Below are the code and all the weights of a small trained network. Each question names an input and a class and asks about switching units off, where a switched-off unit gives its printed mean instead of its output.

import numpy as np


def w(rows, s, z=0):
    codes = np.array(rows[::2]) - 128.0
    scale = np.full(codes.shape[1], s)
    scale[-1] = z or s
    return codes * scale


def norm(h):
    return h / np.sqrt((h * h).mean(-1, keepdims=True) + 1e-5)


def f(y):
    return np.maximum(y, 0)


def log_softmax(a):
    a = a - a.max(-1, keepdims=True)
    return a - np.log(np.exp(a).sum(-1, keepdims=True))


def net(x, mask):
    res = np.array(x, float).reshape(1, 4) / 4 @ E
    u = 0
    for l in range(4):
        y = f(norm(res) @ A[l][:, :-1].T + A[l][:, -1])
        res = res + np.where(mask[u : u + 8], y, B[l][:, -1]) @ B[l][:, :-1]
        u += 8
    return log_softmax(norm(res)[-1] @ U[:, :-1].T + U[:, -1])


A, B = {}, {}
E = w([
[156,138,148,116,126,115,137],'x0',
[112,149,61,238,123,66,211],'x1',
[154,179,141,158,253,216,181],'x2',
[92,27,211,106,181,114,185],'x3',
],0.0019)
A[0] = w([
[197,200,88,132,91,192,53,143],'L0N1',
[164,166,91,207,71,148,137,135],'L0N2',
[131,84,146,114,218,166,193,135],'L0N3',
[175,119,66,88,86,222,103,123],'L0N4',
[103,79,83,139,153,151,101,134],'L0N5',
[124,100,132,75,107,118,67,89],'L0N6',
[147,123,145,139,212,166,110,6],'L0N7',
[165,85,190,51,109,252,66,72],'L0N8',
],0.0028,0.0012)
B[0] = w([
[131,57,151,91,253,55,134,252],'L0N1',
[103,115,190,115,196,69,136,208],'L0N2',
[146,66,117,141,80,125,98,221],'L0N3',
[148,183,192,79,191,71,121,200],'L0N4',
[193,126,164,66,123,115,180,146],'L0N5',
[85,155,151,218,112,208,194,179],'L0N6',
[162,84,110,168,92,181,143,173],'L0N7',
[40,173,77,55,46,159,242,232],'L0N8',
],0.0026,0.0024)
A[1] = w([
[149,79,41,96,161,145,155,150],'L1N1',
[94,108,101,121,62,194,198,92],'L1N2',
[124,185,150,159,219,221,170,186],'L1N3',
[187,239,49,117,155,126,8,11],'L1N4',
[124,175,169,127,133,183,140,95],'L1N5',
[143,109,111,169,177,76,210,137],'L1N6',
[60,98,158,111,4,43,74,135],'L1N7',
[91,112,119,249,96,53,175,196],'L1N8',
],0.0024,0.0011)
B[1] = w([
[154,119,228,110,52,87,142,166],'L1N1',
[145,123,119,114,145,90,139,167],'L1N2',
[190,128,55,190,25,132,57,249],'L1N3',
[95,123,230,199,237,46,5,187],'L1N4',
[172,115,61,130,73,161,139,157],'L1N5',
[81,150,133,55,92,141,151,216],'L1N6',
[230,64,62,165,133,225,147,253],'L1N7',
[116,181,147,12,119,163,133,247],'L1N8',
],0.0028,0.0023)
A[2] = w([
[47,145,103,59,105,173,94,103],'L2N1',
[96,173,140,54,121,152,49,92],'L2N2',
[113,161,90,155,145,50,44,132],'L2N3',
[80,64,106,122,101,157,172,175],'L2N4',
[93,70,116,81,103,2,99,198],'L2N5',
[77,92,215,183,122,139,120,6],'L2N6',
[165,163,127,177,206,184,142,126],'L2N7',
[124,174,140,97,108,124,166,116],'L2N8',
],0.0032,0.0013)
B[2] = w([
[141,195,180,118,145,165,178,189],'L2N1',
[63,224,217,91,171,118,216,204],'L2N2',
[138,122,204,146,239,37,109,226],'L2N3',
[179,199,176,124,182,70,71,253],'L2N4',
[99,146,97,212,184,231,60,253],'L2N5',
[133,98,142,124,178,6,131,139],'L2N6',
[130,37,78,128,5,173,14,206],'L2N7',
[38,146,67,113,125,123,161,170],'L2N8',
],0.0023,0.0021)
A[3] = w([
[182,74,168,73,142,136,153,83],'L3N1',
[121,91,178,96,226,73,99,182],'L3N2',
[65,187,109,200,116,100,231,150],'L3N3',
[193,178,100,139,225,192,90,255],'L3N4',
[120,175,35,182,130,35,168,212],'L3N5',
[192,84,104,167,29,170,13,168],'L3N6',
[136,47,200,134,224,121,176,29],'L3N7',
[112,5,211,85,180,136,135,179],'L3N8',
],0.0029,0.00067)
B[3] = w([
[80,172,136,214,160,94,115,203],'L3N1',
[112,159,124,239,147,92,114,229],'L3N2',
[148,162,200,1,97,217,106,189],'L3N3',
[67,13,82,143,52,44,184,251],'L3N4',
[107,139,240,39,172,211,143,209],'L3N5',
[179,39,88,193,101,152,225,243],'L3N6',
[111,132,106,166,134,27,60,200],'L3N7',
[151,217,57,124,147,107,97,238],'L3N8',
],0.0032,0.0024)
U = w([
[89,198,189,5,121,181,168,253],'0',
[109,154,124,183,201,2,57,92],'1',
[204,24,57,159,62,169,163,48],'2',
],0.0095,0.0005)

Each question gives the input, the list of numbers given to net, and the class t.
The units are the neurons (one row each of A and B). Each row of codes is followed by its name. A weight is (code - 128) times the scale printed after its matrix; where a second scale follows, it is the last column's (A, B and U).
mask holds one flag per neuron, layer by layer. A switched-off neuron (its flag False) gives its mean, the last column of its row in B, instead of its output. The means were averaged over made-up inputs and are rounded, as every weight is.
A unit's drop is (log p(t) with every unit on - log p(t) with that unit switched off) / (log p(t) with every unit on - log p(t) with every unit switched off).
The circuit of an input: a set's keep is (log p(t) with only the set's units on - log p(t) with every unit switched off) / (log p(t) with every unit on - log p(t) with every unit switched off). Starting from the 12 units with the biggest drops (on a tie, the unit counted first), units are removed one at a time, each time the one whose removal leaves the highest keep (on an exact tie, the one counted first), for as long as the keep stays at least 0.8.
units of the circuit, in order: the units of the circuit, biggest drop first
k most important neurons: the k neurons with the biggest drops, biggest first
top k neurons in layer l: the k neurons of layer l with the biggest drops, biggest first
drop when u is switched off: that unit's drop, to one decimal
input [3,-1,4,4], class 1: units of the circuit, in order => (L3N7)
input [-3,-4,-5,2], class 2: 3 most important neurons => (L1N7, L1N8, L1N6)
input [-7,7,2,-6], class 0: units of the circuit, in order => (L3N5, L3N3)
input [2,8,8,6], class 0: units of the circuit, in order => (L3N3, L1N6)
input [5,-7,3,8], class 1: units of the circuit, in order => (L3N7, L3N2)
input [1,5,-3,5], class 0: 2 most important neurons => (L0N1, L1N4)
input [1,7,0,7], class 0: units of the circuit, in order => (L3N3, L1N8)
input [-6,7,7,-4], class 0: units of the circuit, in order => (L3N5, L3N3)
input [8,-2,-6,4], class 2: 3 most important neurons => (L1N7, L0N1, L2N3)
input [4,-7,-5,8], class 1: top 3 neurons in layer 2 => (L2N4, L2N6, L2N7)
input [-2,0,7,5], class 2: units of the circuit, in order => (L1N3, L2N7)
input [-6,-4,5,-6], class 1: 2 most important neurons => (L1N7, L1N4)
input [8,-5,-5,7], class 1: 2 most important neurons => (L1N3, L1N8)
input [-5,1,3,-2], class 2: units of the circuit, in order => (L2N7)
input [-2,8,-8,6], class 0: 4 most important neurons => (L1N3, L1N8, L2N7, L3N5)
input [-8,6,8,-3], class 2: 2 most important neurons => (L2N7, L1N3)
input [-8,8,8,1], class 0: units of the circuit, in order => (L3N3, L3N5)
input [-3,2,2,-2], class 0: 3 most important neurons => (L1N6, L1N7, L1N4)
input [2,-6,-7,2], class 2: 3 most important neurons => (L1N7, L1N8, L3N6)
input [-8,0,-3,-1], class 2: units of the circuit, in order => (L1N7)
input [-8,-6,-4,8], class 1: 2 most important neurons => (L1N8, L3N7)
input [8,-3,-7,7], class 1: top 3 neurons in layer 3 => (L3N8, L3N1, L3N7)
input [-3,-5,-1,-7], class 1: 2 most important neurons => (L1N4, L0N1)
input [-2,-4,7,-8], class 1: 2 most important neurons => (L1N4, L1N7)
input [1,5,8,-2], class 2: drop when L2N7 is switched off => 0.5
input [-1,7,-6,4], class 0: drop when L1N3 is switched off => 0.1
